Below is a small trained network, with its code and all its weights. Each question gives an input and a class and asks what happens when units are switched off, that is, made to give their printed mean instead of their output.

import numpy as np


def w(rows, s, z=0):
    codes = np.array(rows[::2]) - 128.0
    scale = np.full(codes.shape[1], s)
    scale[-1] = z or s
    return codes * scale


def norm(h):
    return h / np.sqrt((h * h).mean(-1, keepdims=True) + 1e-5)


def f(y):
    return y / 2 * (1 + np.tanh(0.7978845608 * (y + 0.044715 * y**3)))


def log_softmax(a):
    a = a - a.max(-1, keepdims=True)
    return a - np.log(np.exp(a).sum(-1, keepdims=True))


def net(x, mask):
    res = np.array(x, float).reshape(1, 4) / 4 @ E
    u = 0
    for l in range(3):
        y = f(norm(res) @ A[l][:, :-1].T + A[l][:, -1])
        res = res + np.where(mask[u : u + 5], y, B[l][:, -1]) @ B[l][:, :-1]
        u += 5
    return log_softmax(norm(res)[-1] @ U[:, :-1].T + U[:, -1])


A, B = {}, {}
E = w([
[245,103,200,71,98,57,131,225],'x0',
[112,101,65,157,204,145,120,146],'x1',
[153,172,74,108,32,138,65,118],'x2',
[36,74,191,163,86,173,78,101],'x3',
],0.011)
A[0] = w([
[71,123,154,136,106,133,144,113,88],'0.n0',
[133,133,177,127,2,117,124,127,41],'0.n1',
[41,117,159,140,216,138,151,123,68],'0.n2',
[67,146,96,127,96,139,122,108,31],'0.n3',
[15,117,90,145,102,167,65,117,1],'0.n4',
],0.035,0.0042)
B[0] = w([
[122,136,136,206,135,107,178,127,183],'0.n0',
[117,150,148,5,120,155,83,128,220],'0.n1',
[172,91,145,78,226,107,184,88,234],'0.n2',
[138,183,123,207,119,166,140,162,191],'0.n3',
[70,107,130,225,96,188,29,165,254],'0.n4',
],0.028,0.029)
A[1] = w([
[78,87,156,215,54,141,70,103,2],'1.n0',
[16,28,168,221,117,105,180,12,50],'1.n1',
[4,83,88,221,72,138,89,106,82],'1.n2',
[11,67,200,149,128,177,110,128,141],'1.n3',
[67,14,141,215,84,123,85,94,115],'1.n4',
],0.022,0.0046)
B[1] = w([
[81,93,139,181,86,134,122,122,228],'1.n0',
[126,95,65,2,161,146,97,114,208],'1.n1',
[133,228,177,180,64,137,119,101,250],'1.n2',
[108,67,150,195,126,114,109,108,239],'1.n3',
[112,159,99,133,95,98,91,184,229],'1.n4',
],0.019,0.018)
A[2] = w([
[222,104,191,120,72,69,90,163,78],'2.n0',
[101,97,112,177,110,106,141,69,56],'2.n1',
[63,146,5,132,153,143,143,53,243],'2.n2',
[110,105,224,102,11,107,140,91,4],'2.n3',
[85,200,151,167,48,126,160,154,3],'2.n4',
],0.023,0.002)
B[2] = w([
[113,76,86,158,53,66,135,189,190],'2.n0',
[92,140,248,94,69,65,178,134,179],'2.n1',
[130,233,135,147,95,137,178,83,180],'2.n2',
[123,84,39,26,131,173,104,90,224],'2.n3',
[173,184,83,113,149,59,209,58,254],'2.n4',
],0.014,0.0098)
U = w([
[162,227,103,151,117,128,169,103,1],'0',
[129,128,132,8,88,136,82,149,130],'1',
[165,96,91,141,99,56,158,197,66],'2',
[76,147,150,233,118,190,54,129,225],'3',
[156,79,149,134,242,117,184,101,235],'4',
],0.017,0.0026)

Each question gives the input, the list of numbers given to net, and the class t.
The units are the neurons (one row each of A and B). Each row of codes is followed by its name. A weight is (code - 128) times the scale printed after its matrix; where a second scale follows, it is the last column's (A, B and U).
mask holds one flag per neuron, layer by layer. A switched-off neuron (its flag False) gives its mean, the last column of its row in B, instead of its output. The means were averaged over made-up inputs and are rounded, as every weight is.
A unit's drop is (log p(t) with every unit on - log p(t) with that unit switched off) / (log p(t) with every unit on - log p(t) with every unit switched off).
The circuit of an input: a set's keep is (log p(t) with only the set's units on - log p(t) with every unit switched off) / (log p(t) with every unit on - log p(t) with every unit switched off). Starting from the 12 units with the biggest drops (on a tie, the unit counted first), units are removed one at a time, each time the one whose removal leaves the highest keep (on an exact tie, the one counted first), for as long as the keep stays at least 0.8.
circuit, biggest first: the units of the circuit, biggest drop first
most important unit: the unit with the biggest drop
k most important neurons: the k neurons with the biggest drops, biggest first
k most important neurons of layer l: the k neurons of layer l with the biggest drops, biggest first
drop of u: that unit's drop, to one decimal
input [5,5,-5,-3], class 4: 2 most important neurons of layer 1	(1.n4, 1.n2)
input [0,7,-6,5], class 4: most important unit	0.n2
input [4,4,4,-4], class 2: circuit, biggest first	(0.n1, 0.n4, 0.n2, 1.n2)
input [6,2,-5,-8], class 2: circuit, biggest first	(0.n4, 0.n2, 0.n1)
input [-2,3,1,-3], class 0: circuit, biggest first	(0.n4, 0.n2, 2.n4)
input [-4,1,5,-8], class 0: 2 most important neurons	(0.n4, 0.n2)
input [-2,-7,-2,-8], class 2: 2 most important neurons of layer 1	(1.n1, 1.n2)
input [0,8,3,-8], class 0: 4 most important neurons	(0.n1, 0.n2, 0.n4, 2.n2)
input [-2,-5,-1,-7], class 0: 3 most important neurons	(0.n1, 0.n2, 0.n4)
input [-3,6,3,-6], class 0: 2 most important neurons of layer 0	(0.n4, 0.n2)
input [5,6,8,4], class 1: 2 most important neurons	(0.n1, 0.n4)
input [6,4,-1,5], class 1: 2 most important neurons	(0.n4, 0.n2)
input [-2,-4,-3,-6], class 0: 2 most important neurons of layer 0	(0.n1, 0.n2)
input [0,8,-8,7], class 4: circuit, biggest first	(0.n2)
input [-4,0,2,-5], class 0: 3 most important neurons	(0.n4, 2.n4, 0.n2)
input [1,-8,6,6], class 1: drop of 0.n1	1.1
input [-3,-1,-2,-7], class 0: drop of 0.n2	0.7
input [6,2,4,-2], class 1: drop of 0.n4	0.5
